Below are the code and all the weights of a small trained network. Each question names an input and a target symbol and asks about switching units off, where a switched-off unit gives its printed mean instead of its output.

import numpy as np


def w(rows, s, z=0):
    codes = np.array(rows[::2]) - 128.0
    scale = np.full(codes.shape[1], s)
    scale[-1] = z or s
    return codes * scale


def norm(h):
    return h / np.sqrt((h * h).mean(-1, keepdims=True) + 1e-5)


def f(y):
    return np.maximum(y, 0)


def softmax(a):
    e = np.exp(a - a.max(-1, keepdims=True))
    return e / e.sum(-1, keepdims=True)


def log_softmax(a):
    a = a - a.max(-1, keepdims=True)
    return a - np.log(np.exp(a).sum(-1, keepdims=True))


def net(x, mask):
    ids = ['αγδεζηθλμξπστφψ'.index(c) for c in x.split()]
    T = len(ids)
    res = E[ids] + P[:T]
    u = 0
    for l in range(3):
        q, k, v = (norm(res) @ M[l].T for M in (Q, K, V))
        z = softmax(np.where(np.tri(T) > 0, q @ k.T / 3**0.5, -1e9)) @ v
        res = res + np.where(mask[u], z, O[l][:, -1]) @ O[l][:, :-1]
        u += 1
        y = f(norm(res) @ A[l][:, :-1].T + A[l][:, -1])
        res = res + np.where(mask[u : u + 4], y, B[l][:, -1]) @ B[l][:, :-1]
        u += 4
    return log_softmax(norm(res)[-1] @ U[:, :-1].T + U[:, -1])


Q, K, V, O, A, B = {}, {}, {}, {}, {}, {}
E = w([
[123,111,121],'α',
[100,1,133],'γ',
[133,147,152],'δ',
[121,61,138],'ε',
[112,63,114],'ζ',
[127,108,118],'η',
[94,121,131],'θ',
[123,130,117],'λ',
[155,103,107],'μ',
[140,140,163],'ξ',
[123,114,121],'π',
[100,154,156],'σ',
[95,136,97],'τ',
[134,100,190],'φ',
[154,149,178],'ψ',
],0.035)
P = w([
[253,217,86],'0',
[93,78,171],'1',
[91,92,177],'2',
[114,92,169],'3',
[107,92,182],'4',
[113,90,187],'5',
[151,92,157],'6',
],0.0052)
Q[0] = w([
[218,2,189],'L0H1',
[110,210,205],'L0H1',
[141,120,54],'L0H1',
],0.0079)
K[0] = w([
[183,253,82],'L0H1',
[9,88,210],'L0H1',
[150,210,176],'L0H1',
],0.0056)
V[0] = w([
[131,247,91],'L0H1',
[131,125,178],'L0H1',
[135,133,229],'L0H1',
],0.011)
O[0] = w([
[82,111,190,4],'L0H1',
[253,84,220,146],'L0H1',
[36,126,53,154],'L0H1',
],0.0072,0.004)
A[0] = w([
[77,103,50,246],'L0N1',
[57,27,109,123],'L0N2',
[71,212,154,81],'L0N3',
[213,161,254,36],'L0N4',
],0.0077,0.0013)
B[0] = w([
[2,3,184,196],'L0N1',
[239,87,112,254],'L0N2',
[55,181,72,163],'L0N3',
[107,56,176,216],'L0N4',
],0.0066,0.0052)
Q[1] = w([
[213,4,186],'L1H1',
[69,67,70],'L1H1',
[198,254,109],'L1H1',
],0.0053)
K[1] = w([
[185,121,76],'L1H1',
[148,11,71],'L1H1',
[98,62,53],'L1H1',
],0.012)
V[1] = w([
[241,2,63],'L1H1',
[39,157,77],'L1H1',
[126,149,29],'L1H1',
],0.0058)
O[1] = w([
[40,168,220,254],'L1H1',
[211,188,189,52],'L1H1',
[2,65,19,67],'L1H1',
],0.0062,0.0054)
A[1] = w([
[174,141,140,176],'L1N1',
[72,250,121,252],'L1N2',
[94,99,124,96],'L1N3',
[44,221,94,167],'L1N4',
],0.011,0.0018)
B[1] = w([
[20,253,167,168],'L1N1',
[42,98,187,248],'L1N2',
[135,229,64,254],'L1N3',
[81,75,194,234],'L1N4',
],0.0065,0.0026)
Q[2] = w([
[153,254,38],'L2H1',
[116,99,94],'L2H1',
[141,144,20],'L2H1',
],0.007)
K[2] = w([
[46,59,216],'L2H1',
[203,2,50],'L2H1',
[36,95,111],'L2H1',
],0.006)
V[2] = w([
[138,164,210],'L2H1',
[2,29,144],'L2H1',
[102,192,246],'L2H1',
],0.0099)
O[2] = w([
[233,20,123,160],'L2H1',
[151,135,83,254],'L2H1',
[136,254,61,178],'L2H1',
],0.008,0.0097)
A[2] = w([
[216,124,92,3],'L2N1',
[191,105,185,169],'L2N2',
[106,3,55,158],'L2N3',
[133,53,190,66],'L2N4',
],0.0068,0.0039)
B[2] = w([
[150,226,171,143],'L2N1',
[89,121,229,202],'L2N2',
[112,197,91,255],'L2N3',
[195,48,2,177],'L2N4',
],0.01,0.0056)
U = w([
[147,206,87,52],'α',
[81,138,105,57],'γ',
[172,47,105,86],'δ',
[6,197,170,141],'ε',
[25,152,102,56],'ζ',
[88,214,49,109],'η',
[123,137,88,42],'θ',
[166,49,222,121],'λ',
[69,39,166,224],'μ',
[81,88,172,255],'ξ',
[175,238,152,210],'π',
[140,64,71,81],'σ',
[142,161,213,164],'τ',
[90,122,52,84],'φ',
[131,98,107,43],'ψ',
],0.016,0.0056)

Each question gives the input, a string of symbols that net reads in full, and the target symbol t.
The units are the heads (3 rows each of Q, K, V and O) and the neurons (one row each of A and B). Each row of codes is followed by its name. A weight is (code - 128) times the scale printed after its matrix; where a second scale follows, it is the last column's (O, A, B and U).
mask holds one flag per unit, layer by layer, with each layer's heads first. A switched-off unit (its flag False) gives its mean, the last column of its rows in O or B, instead of its output. The means were averaged over made-up inputs and are rounded, as every weight is.
A unit's drop is (log p(t) with every unit on - log p(t) with that unit switched off) / (log p(t) with every unit on - log p(t) with every unit switched off).
The circuit of an input: a set's keep is (log p(t) with only the set's units on - log p(t) with every unit switched off) / (log p(t) with every unit on - log p(t) with every unit switched off). Starting from the 12 units with the biggest drops (on a tie, the unit counted first), units are removed one at a time, each time the one whose removal leaves the highest keep (on an exact tie, the one counted first), for as long as the keep stays at least 0.8.
circuit, biggest first: the units of the circuit, biggest drop first
unit that matters most: the unit with the biggest drop
k most important neurons: the k neurons with the biggest drops, biggest first
top k neurons in layer l: the k neurons of layer l with the biggest drops, biggest first
drop when u is switched off: that unit's drop, to one decimal
input μ φ φ η φ η α, target μ: circuit, biggest first	(L2H1)
input ψ φ φ θ, target η: top 2 neurons in layer 2	(L2N3 L2N4)
input η η γ μ μ, target η: circuit, biggest first	(L1H1 L2N3)
input π ζ λ, target ε: 2 most important neurons	(L0N2 L2N4)
input λ ε σ α, target λ: 2 most important neurons	(L0N3 L0N1)
input μ π σ η, target μ: top 2 neurons in layer 1	(L1N2 L1N4)
input δ ψ π, target δ: top 3 neurons in layer 0	(L0N2 L0N1 L0N3)
input λ λ π, target λ: top 3 neurons in layer 0	(L0N3 L0N1 L0N2)
input η μ η π, target η: top 2 neurons in layer 0	(L0N2 L0N3)
input θ π π λ, target ε: 2 most important neurons	(L0N2 L0N4)
input π α φ λ φ η μ, target π: top 2 neurons in layer 2	(L2N1 L2N4)
input δ σ π, target δ: top 2 neurons in layer 0	(L0N2 L0N1)
input η π ζ δ π α π, target η: top 2 neurons in layer 2	(L2N3 L2N4)
input α η φ φ π ε, target δ: top 2 neurons in layer 2	(L2N4 L2N3)
input η ψ δ φ π η, target η: unit that matters most	L2N3
input λ θ δ γ τ π π, target λ: top 2 neurons in layer 0	(L0N3 L0N2)
input η σ λ σ α, target η: top 2 neurons in layer 0	(L0N2 L0N1)
input π θ ψ π η π, target π: drop when L0H1 is switched off	0.5
input π φ π α θ, target η: drop when L2H1 is switched off	0.2
input π η η π, target π: drop when L1H1 is switched off	0.1
input π φ η, target π: drop when L2H1 is switched off	0.3
input ζ φ π φ η, target η: top neuron in layer 0	(L0N4)
